Below are the code and all the weights of a small trained network. Each question names an input and a class and asks about switching units off, where a switched-off unit gives its printed mean instead of its output.

import numpy as np


def w(rows, s, z=0):
    codes = np.array(rows[::2]) - 128.0
    scale = np.full(codes.shape[1], s)
    scale[-1] = z or s
    return codes * scale


def f(y):
    return np.maximum(y, 0)


def log_softmax(a):
    a = a - a.max(-1, keepdims=True)
    return a - np.log(np.exp(a).sum(-1, keepdims=True))


def net(x, mask):
    res = np.array(x, float).reshape(1, 4) / 4 @ E
    y = f(res @ A[0][:, :-1].T + A[0][:, -1])
    res = res + np.where(mask, y, B[0][:, -1]) @ B[0][:, :-1]
    return log_softmax(res[-1] @ U[:, :-1].T + U[:, -1])


A, B = {}, {}
E = w([
[48,98,101,45,76,128,111,73,68],'x0',
[142,135,252,59,151,93,127,95,122],'x1',
[63,124,161,74,124,197,95,182,181],'x2',
[92,203,131,89,170,161,163,158,61],'x3',
],0.012)
A[0] = w([
[51,168,126,127,212,237,147,178,60,94],'neuron 1',
[143,102,71,131,94,177,158,165,99,150],'neuron 2',
[139,132,95,192,105,83,184,52,22,12],'neuron 3',
[2,97,158,103,66,176,78,156,144,118],'neuron 4',
[153,200,85,57,131,74,217,172,58,93],'neuron 5',
[93,121,73,144,53,72,140,20,4,93],'neuron 6',
[59,152,37,196,100,180,13,190,165,4],'neuron 7',
[157,122,144,160,163,171,128,227,169,114],'neuron 8',
[70,125,77,157,109,198,65,198,153,147],'neuron 9',
[72,153,6,180,120,67,109,138,124,7],'neuron 10',
[123,57,133,101,111,132,82,126,225,97],'neuron 11',
[122,129,244,45,139,136,84,102,169,143],'neuron 12',
[164,28,122,187,29,78,90,62,141,70],'neuron 13',
[88,113,93,38,22,142,86,86,101,73],'neuron 14',
],0.008,0.0036)
B[0] = w([
[81,150,184,155,179,198,74,90,111,223],'neuron 1',
[99,71,54,103,150,51,152,113,106,182],'neuron 2',
[127,211,154,186,1,152,125,86,167,202],'neuron 3',
[251,180,192,197,27,156,199,142,116,234],'neuron 4',
[11,107,191,147,174,142,108,161,155,194],'neuron 5',
[171,106,144,148,94,130,193,201,121,250],'neuron 6',
[119,151,144,128,155,66,130,103,67,213],'neuron 7',
[191,123,161,134,91,151,171,190,93,194],'neuron 8',
[170,157,46,131,123,61,164,13,92,214],'neuron 9',
[88,159,67,71,152,41,123,160,29,193],'neuron 10',
[32,158,199,202,156,171,29,109,146,190],'neuron 11',
[103,158,92,35,111,39,196,75,93,238],'neuron 12',
[75,176,122,158,180,174,35,132,105,226],'neuron 13',
[167,41,197,100,215,173,119,203,121,240],'neuron 14',
],0.0081,0.011)
U = w([
[122,138,99,95,150,30,145,48,92,42],'0',
[22,158,135,183,158,228,48,104,129,70],'1',
[167,167,120,168,65,164,157,104,125,235],'2',
[248,94,135,159,141,155,148,243,109,77],'3',
[134,101,79,130,152,153,155,80,140,253],'4',
],0.013,0.0052)

Each question gives the input, the list of numbers given to net, and the class t.
The units are the neurons (one row each of A and B). Each row of codes is followed by its name. A weight is (code - 128) times the scale printed after its matrix; where a second scale follows, it is the last column's (A, B and U).
mask holds one flag per neuron, in row order. A switched-off neuron (its flag False) gives its mean, the last column of its row in B, instead of its output. The means were averaged over made-up inputs and are rounded, as every weight is.
A unit's drop is (log p(t) with every unit on - log p(t) with that unit switched off) / (log p(t) with every unit on - log p(t) with every unit switched off).
The circuit of an input: a set's keep is (log p(t) with only the set's units on - log p(t) with every unit switched off) / (log p(t) with every unit on - log p(t) with every unit switched off). Starting from the 12 units with the biggest drops (on a tie, the unit counted first), units are removed one at a time, each time the one whose removal leaves the highest keep (on an exact tie, the one counted first), for as long as the keep stays at least 0.8.
circuit, biggest first: the units of the circuit, biggest drop first
top k neurons: the k neurons with the biggest drops, biggest first
drop when u is switched off: that unit's drop, to one decimal
input [6,4,-1,-8], class 1: circuit, biggest first -> [neuron 13]
input [3,1,-8,-6], class 2: top 2 neurons -> [neuron 6; neuron 3]
input [-6,5,8,3], class 2: top 4 neurons -> [neuron 12; neuron 14; neuron 8; neuron 6]
input [-2,1,2,2], class 4: top 4 neurons -> [neuron 4; neuron 13; neuron 6; neuron 11]
input [3,-4,3,2], class 0: top 2 neurons -> [neuron 9; neuron 7]
input [6,4,-1,1], class 3: circuit, biggest first -> [neuron 14; neuron 6]
input [5,2,-3,-1], class 3: circuit, biggest first -> [neuron 6; neuron 14]
input [5,-2,-2,-6], class 1: top 2 neurons -> [neuron 13; neuron 11]
input [-4,-7,-7,2], class 0: top 3 neurons -> [neuron 10; neuron 4; neuron 2]
input [1,3,7,-5], class 2: top 2 neurons -> [neuron 4; neuron 12]
input [-8,2,-8,-2], class 2: top 3 neurons -> [neuron 14; neuron 3; neuron 6]
input [8,-2,8,-7], class 2: top 3 neurons -> [neuron 4; neuron 9; neuron 11]
input [7,3,6,4], class 3: top 3 neurons -> [neuron 14; neuron 4; neuron 3]
input [-5,-3,5,-8], class 1: circuit, biggest first -> [neuron 11]
input [-1,-6,5,-6], class 0: circuit, biggest first -> [neuron 9; neuron 7]
input [0,0,-1,5], class 1: drop when neuron 13 is switched off -> 0.0
input [2,6,6,3], class 0: drop when neuron 12 is switched off -> 3.3
input [2,-5,6,-4], class 2: drop when neuron 5 is switched off -> 0.1
